Here is a tiny trained network, its code and every weight. The questions are about switching its units off for an input and a target symbol, where a switched-off unit gives its printed mean instead of its output.

import numpy as np


def w(rows, s, z=0):
    codes = np.array(rows[::2]) - 128.0
    scale = np.full(codes.shape[1], s)
    scale[-1] = z or s
    return codes * scale


def f(y):
    return y / 2 * (1 + np.tanh(0.7978845608 * (y + 0.044715 * y**3)))


def softmax(a):
    e = np.exp(a - a.max(-1, keepdims=True))
    return e / e.sum(-1, keepdims=True)


def log_softmax(a):
    a = a - a.max(-1, keepdims=True)
    return a - np.log(np.exp(a).sum(-1, keepdims=True))


def net(x, mask):
    ids = ['ΘΩαβγδεζηλξπ'.index(c) for c in x.split()]
    T = len(ids)
    res = E[ids] + P[:T]
    u = 0
    for l in range(2):
        q, k, v = (res @ M[l].T for M in (Q, K, V))
        z = softmax(np.where(np.tri(T) > 0, q @ k.T / 2**0.5, -1e9)) @ v
        res = res + np.where(mask[u], z, O[l][:, -1]) @ O[l][:, :-1]
        u += 1
        y = f(res @ A[l][:, :-1].T + A[l][:, -1])
        res = res + np.where(mask[u : u + 16], y, B[l][:, -1]) @ B[l][:, :-1]
        u += 16
    return log_softmax(res[-1] @ U[:, :-1].T + U[:, -1])


Q, K, V, O, A, B = {}, {}, {}, {}, {}, {}
E = w([
[157,14,161],'Θ',
[34,102,123],'Ω',
[152,152,145],'α',
[185,58,2],'β',
[78,113,133],'γ',
[88,42,160],'δ',
[158,83,186],'ε',
[137,83,128],'ζ',
[116,101,22],'η',
[108,122,187],'λ',
[154,70,117],'ξ',
[55,36,82],'π',
],0.021)
P = w([
[175,3,208],'0',
[174,18,195],'1',
[169,40,187],'2',
[169,59,176],'3',
[169,77,160],'4',
[166,94,152],'5',
[169,122,137],'6',
[168,138,124],'7',
[171,159,109],'8',
[169,182,99],'9',
[164,192,84],'10',
[167,223,76],'11',
[174,228,69],'12',
],0.0043)
Q[0] = w([
[162,111,40],'L0H0',
[7,27,115],'L0H0',
],0.011)
K[0] = w([
[254,75,45],'L0H0',
[45,119,4],'L0H0',
],0.0085)
V[0] = w([
[108,112,2],'L0H0',
[239,242,158],'L0H0',
],0.0024)
O[0] = w([
[122,254,125,166],'L0H0',
[109,94,142,1],'L0H0',
],0.006,0.0024)
A[0] = w([
[153,111,60,237],'L0N0',
[127,110,69,223],'L0N1',
[144,59,170,136],'L0N2',
[190,181,105,81],'L0N3',
[179,142,108,152],'L0N4',
[200,79,168,216],'L0N5',
[1,55,65,169],'L0N6',
[91,103,135,102],'L0N7',
[125,116,72,156],'L0N8',
[78,105,62,166],'L0N9',
[31,177,95,64],'L0N10',
[25,135,14,139],'L0N11',
[171,148,163,255],'L0N12',
[169,134,145,153],'L0N13',
[6,161,143,91],'L0N14',
[89,131,161,67],'L0N15',
],0.0094,0.0047)
B[0] = w([
[113,148,209,203],'L0N0',
[110,175,194,189],'L0N1',
[137,127,90,208],'L0N2',
[159,60,79,121],'L0N3',
[152,98,137,144],'L0N4',
[91,141,127,254],'L0N5',
[41,208,63,207],'L0N6',
[130,129,95,133],'L0N7',
[152,160,154,154],'L0N8',
[126,187,130,166],'L0N9',
[126,67,79,128],'L0N10',
[159,161,47,173],'L0N11',
[50,138,190,191],'L0N12',
[109,112,129,147],'L0N13',
[248,82,40,133],'L0N14',
[178,112,91,116],'L0N15',
],0.015,0.0073)
Q[1] = w([
[248,20,4],'L1H0',
[136,113,98],'L1H0',
],0.015)
K[1] = w([
[4,123,207],'L1H0',
[90,119,135],'L1H0',
],0.012)
V[1] = w([
[137,248,99],'L1H0',
[173,226,251],'L1H0',
],0.011)
O[1] = w([
[160,78,24,255],'L1H0',
[253,161,86,115],'L1H0',
],0.012,0.029)
A[1] = w([
[104,188,94,219],'L1N0',
[182,106,212,86],'L1N1',
[152,115,106,63],'L1N2',
[105,129,88,14],'L1N3',
[109,116,101,3],'L1N4',
[81,127,143,113],'L1N5',
[159,223,248,177],'L1N6',
[164,75,72,109],'L1N7',
[114,46,65,100],'L1N8',
[186,65,221,85],'L1N9',
[197,105,153,163],'L1N10',
[65,71,99,56],'L1N11',
[45,144,159,190],'L1N12',
[122,196,128,51],'L1N13',
[101,208,112,79],'L1N14',
[133,155,209,187],'L1N15',
],0.013,0.0053)
B[1] = w([
[113,85,86,163],'L1N0',
[186,181,143,140],'L1N1',
[146,120,192,160],'L1N2',
[168,117,213,176],'L1N3',
[166,126,213,164],'L1N4',
[150,185,124,155],'L1N5',
[139,8,87,161],'L1N6',
[69,135,148,222],'L1N7',
[137,178,97,253],'L1N8',
[143,250,206,138],'L1N9',
[138,128,113,153],'L1N10',
[142,80,138,216],'L1N11',
[109,175,93,178],'L1N12',
[76,180,140,135],'L1N13',
[118,139,172,145],'L1N14',
[169,69,159,148],'L1N15',
],0.017,0.044)
U = w([
[106,113,119,221],'Θ',
[101,113,117,105],'Ω',
[202,104,106,81],'α',
[208,122,16,129],'β',
[97,58,10,255],'γ',
[41,112,93,115],'δ',
[178,147,207,41],'ε',
[117,2,10,69],'ζ',
[162,203,177,122],'η',
[158,88,100,127],'λ',
[168,70,78,127],'ξ',
[81,109,239,84],'π',
],0.0085,0.0079)

Each question gives the input, a string of symbols that net reads in full, and the target symbol t.
The units are the heads (2 rows each of Q, K, V and O) and the neurons (one row each of A and B). Each row of codes is followed by its name. A weight is (code - 128) times the scale printed after its matrix; where a second scale follows, it is the last column's (O, A, B and U).
mask holds one flag per unit, layer by layer, with each layer's heads first. A switched-off unit (its flag False) gives its mean, the last column of its rows in O or B, instead of its output. The means were averaged over made-up inputs and are rounded, as every weight is.
A unit's drop is (log p(t) with every unit on - log p(t) with that unit switched off) / (log p(t) with every unit on - log p(t) with every unit switched off).
The circuit of an input: a set's keep is (log p(t) with only the set's units on - log p(t) with every unit switched off) / (log p(t) with every unit on - log p(t) with every unit switched off). Starting from the 12 units with the biggest drops (on a tie, the unit counted first), units are removed one at a time, each time the one whose removal leaves the highest keep (on an exact tie, the one counted first), for as long as the keep stays at least 0.8.
circuit, biggest first: the units of the circuit, biggest drop first
most important unit: the unit with the biggest drop
k most important neurons: the k neurons with the biggest drops, biggest first
top k neurons in layer l: the k neurons of layer l with the biggest drops, biggest first
input ξ γ ξ ζ δ γ ξ, target γ: top neuron in layer 0 : L0N6
input γ ε λ π ε ε, target π: top 4 neurons in layer 0 : L0N11, L0N12, L0N6, L0N9
input η γ Ω β β ε ε π, target δ: circuit, biggest first : L1N12, L1H0
input ζ ξ ξ ξ γ β Ω, target δ: 4 most important neurons : L1N0, L0N6, L0N14, L1N13
input γ δ ζ ε ζ ε δ ε ζ Θ ζ Θ α, target γ: 4 most important neurons : L0N14, L0N12, L1N3, L1N7
input α δ γ ζ δ ε α Θ, target γ: 2 most important neurons : L0N14, L1N3
input ζ λ ζ, target ζ: 4 most important neurons : L1N6, L1N8, L1N3, L1N4
input ξ ζ ζ η ε, target η: 3 most important neurons : L1N7, L1N8, L1N2
input Θ ε ζ ε, target ε: circuit, biggest first : L0N6, L1N9, L1H0, L1N6
input α η Θ δ β ξ, target β: top 2 neurons in layer 0 : L0N0, L0N1
input ζ ζ Θ ε α ε β ζ γ λ ε, target γ: circuit, biggest first : L1N3, L1N4
input ε α Θ λ δ ζ η ε β α, target β: top 3 neurons in layer 0 : L0N0, L0N6, L0N1
input π δ δ ξ ζ ζ ζ ε α ζ, target π: top 4 neurons in layer 0 : L0N11, L0N12, L0N6, L0N14
input Ω Θ δ, target δ: 2 most important neurons : L1N12, L1N11
input β ξ Θ α ζ, target β: most important unit : L1H0
input β π ε ζ ε Θ, target π: 2 most important neurons : L0N14, L0N11
input ζ δ δ ε ε λ ε, target ε: circuit, biggest first : L0N6, L1H0, L1N9, L1N6
input ζ γ ζ η γ ζ β ξ ξ ε ε ε, target β: circuit, biggest first : L1H0, L0N11, L0N0, L0N1
input η β Ω α, target δ: circuit, biggest first : L1N12, L1H0, L1N2
input ζ ζ ξ ε α, target α: 4 most important neurons : L0N6, L1N6, L1N9, L1N7
input Θ α α ζ η ζ ε π λ, target π: circuit, biggest first : L1H0
input ξ ζ ζ π λ, target π: 2 most important neurons : L0N11, L0N6
input ζ δ Θ γ α ξ α ξ ε π ξ, target π: 2 most important neurons : L0N11, L1N7
input ζ ζ ζ ζ Ω ε, target δ: top 2 neurons in layer 0 : L0N14, L0N10
input ξ η δ Θ π Θ ζ ξ δ β Θ Ω, target δ: 2 most important neurons : L1N0, L0N11
